Here is a tiny trained network, its code and every weight. The questions are about switching its units off for an input and a class, where a switched-off unit gives its printed mean instead of its output.

import numpy as np


def w(rows, s, z=0):
    codes = np.array(rows[::2]) - 128.0
    scale = np.full(codes.shape[1], s)
    scale[-1] = z or s
    return codes * scale


def norm(h):
    return h / np.sqrt((h * h).mean(-1, keepdims=True) + 1e-5)


def f(y):
    return np.maximum(y, 0)


def log_softmax(a):
    a = a - a.max(-1, keepdims=True)
    return a - np.log(np.exp(a).sum(-1, keepdims=True))


def net(x, mask):
    res = np.array(x, float).reshape(1, 4) / 4 @ E
    u = 0
    for l in range(4):
        y = f(norm(res) @ A[l][:, :-1].T + A[l][:, -1])
        res = res + np.where(mask[u : u + 4], y, B[l][:, -1]) @ B[l][:, :-1]
        u += 4
    return log_softmax(norm(res)[-1] @ U[:, :-1].T + U[:, -1])


A, B = {}, {}
E = w([
[77,100,190,180,252,156,149,140,202,148],'x0',
[188,91,147,107,222,81,140,184,167,203],'x1',
[65,153,82,207,195,125,34,73,114,175],'x2',
[80,177,161,59,28,191,190,82,58,32],'x3',
],0.0017)
A[0] = w([
[108,150,1,121,58,140,38,49,82,55,105],'0.n0',
[223,119,169,75,122,73,172,241,156,154,7],'0.n1',
[40,203,109,159,125,173,108,53,71,78,114],'0.n2',
[53,162,164,109,134,196,122,113,111,61,26],'0.n3',
],0.0022,0.0018)
B[0] = w([
[144,185,48,144,116,104,114,95,91,174,255],'0.n0',
[201,5,130,64,78,53,185,209,175,183,202],'0.n1',
[175,64,160,138,89,97,151,215,181,112,234],'0.n2',
[80,90,166,118,120,187,177,49,227,108,176],'0.n3',
],0.0032,0.0023)
A[1] = w([
[110,168,55,134,91,136,108,81,21,128,77],'1.n0',
[74,72,123,236,253,107,59,138,203,229,94],'1.n1',
[68,113,125,156,160,153,108,124,78,97,254],'1.n2',
[75,177,178,28,101,236,197,30,75,20,28],'1.n3',
],0.0026,0.0019)
B[1] = w([
[159,195,105,147,186,79,154,124,106,190,180],'1.n0',
[85,152,197,210,243,122,30,250,10,4,254],'1.n1',
[200,100,80,71,112,117,147,131,215,168,175],'1.n2',
[44,81,165,224,180,192,131,66,233,120,197],'1.n3',
],0.0037,0.004)
A[2] = w([
[111,94,156,220,223,139,63,220,51,74,79],'2.n0',
[162,126,151,184,253,108,12,184,91,73,85],'2.n1',
[79,121,166,158,136,137,123,119,191,101,1],'2.n2',
[116,111,132,157,233,132,64,186,87,85,83],'2.n3',
],0.0038,0.00098)
B[2] = w([
[64,233,193,49,224,70,43,223,37,121,251],'2.n0',
[30,148,254,184,200,82,77,186,69,47,254],'2.n1',
[96,121,145,118,81,122,195,54,163,96,157],'2.n2',
[94,156,157,210,211,83,79,216,13,16,221],'2.n3',
],0.0043,0.0063)
A[3] = w([
[175,189,27,119,131,26,112,146,81,198,196],'3.n0',
[235,30,163,66,129,102,153,242,117,144,152],'3.n1',
[164,195,26,101,72,148,142,109,82,89,88],'3.n2',
[158,254,9,245,80,126,82,83,53,168,2],'3.n3',
],0.0033,0.00083)
B[3] = w([
[129,123,176,182,59,204,197,111,158,80,254],'3.n0',
[156,82,90,4,150,22,146,176,182,209,249],'3.n1',
[132,161,99,224,215,159,36,123,124,198,215],'3.n2',
[195,142,11,77,117,164,22,71,51,200,253],'3.n3',
],0.0038,0.0026)
U = w([
[45,77,202,222,16,200,222,15,254,46,153],'0',
[209,205,4,219,19,180,26,26,57,206,95],'1',
[52,184,233,220,215,46,32,222,45,43,222],'2',
[238,27,118,14,37,4,211,216,225,219,6],'3',
],0.0041,0.0018)

Each question gives the input, the list of numbers given to net, and the class t.
The units are the neurons (one row each of A and B). Each row of codes is followed by its name. A weight is (code - 128) times the scale printed after its matrix; where a second scale follows, it is the last column's (A, B and U).
mask holds one flag per neuron, layer by layer. A switched-off neuron (its flag False) gives its mean, the last column of its row in B, instead of its output. The means were averaged over made-up inputs and are rounded, as every weight is.
A unit's drop is (log p(t) with every unit on - log p(t) with that unit switched off) / (log p(t) with every unit on - log p(t) with every unit switched off).
The circuit of an input: a set's keep is (log p(t) with only the set's units on - log p(t) with every unit switched off) / (log p(t) with every unit on - log p(t) with every unit switched off). Starting from the 12 units with the biggest drops (on a tie, the unit counted first), units are removed one at a time, each time the one whose removal leaves the highest keep (on an exact tie, the one counted first), for as long as the keep stays at least 0.8.
circuit, biggest first: the units of the circuit, biggest drop first
unit that matters most: the unit with the biggest drop
k most important neurons: the k neurons with the biggest drops, biggest first
top k neurons in layer l: the k neurons of layer l with the biggest drops, biggest first
drop when u is switched off: that unit's drop, to one decimal
input [-6,2,-3,3], class 1: circuit, biggest first => [1.n1 2.n1 2.n0 3.n2]
input [-4,5,-1,5], class 3: circuit, biggest first => [1.n1 2.n1 2.n0]
input [2,8,-3,8], class 3: unit that matters most => 1.n1
input [-2,-8,-7,-6], class 3: 3 most important neurons => [1.n1 3.n1 2.n3]
input [0,-3,4,6], class 0: 2 most important neurons => [1.n3 0.n3]
input [-4,-7,-5,7], class 0: 2 most important neurons => [1.n3 2.n0]
input [-5,-3,-5,1], class 1: 2 most important neurons => [1.n1 2.n1]
input [-3,1,5,5], class 1: 2 most important neurons => [1.n1 0.n0]
input [-2,-1,-3,6], class 0: top 2 neurons in layer 1 => [1.n3 1.n1]
input [-7,-3,6,-2], class 1: drop when 1.n1 is switched off => 0.5
input [-5,2,-4,-4], class 3: drop when 1.n1 is switched off => 0.3
input [7,-6,2,4], class 0: drop when 1.n1 is switched off => 0.2
input [-4,-5,2,2], class 1: drop when 1.n1 is switched off => 0.2
input [2,-8,5,5], class 0: top 2 neurons in layer 0 => [0.n3 0.n2]
input [-7,-6,6,-5], class 1: top neuron in layer 1 => [1.n1]
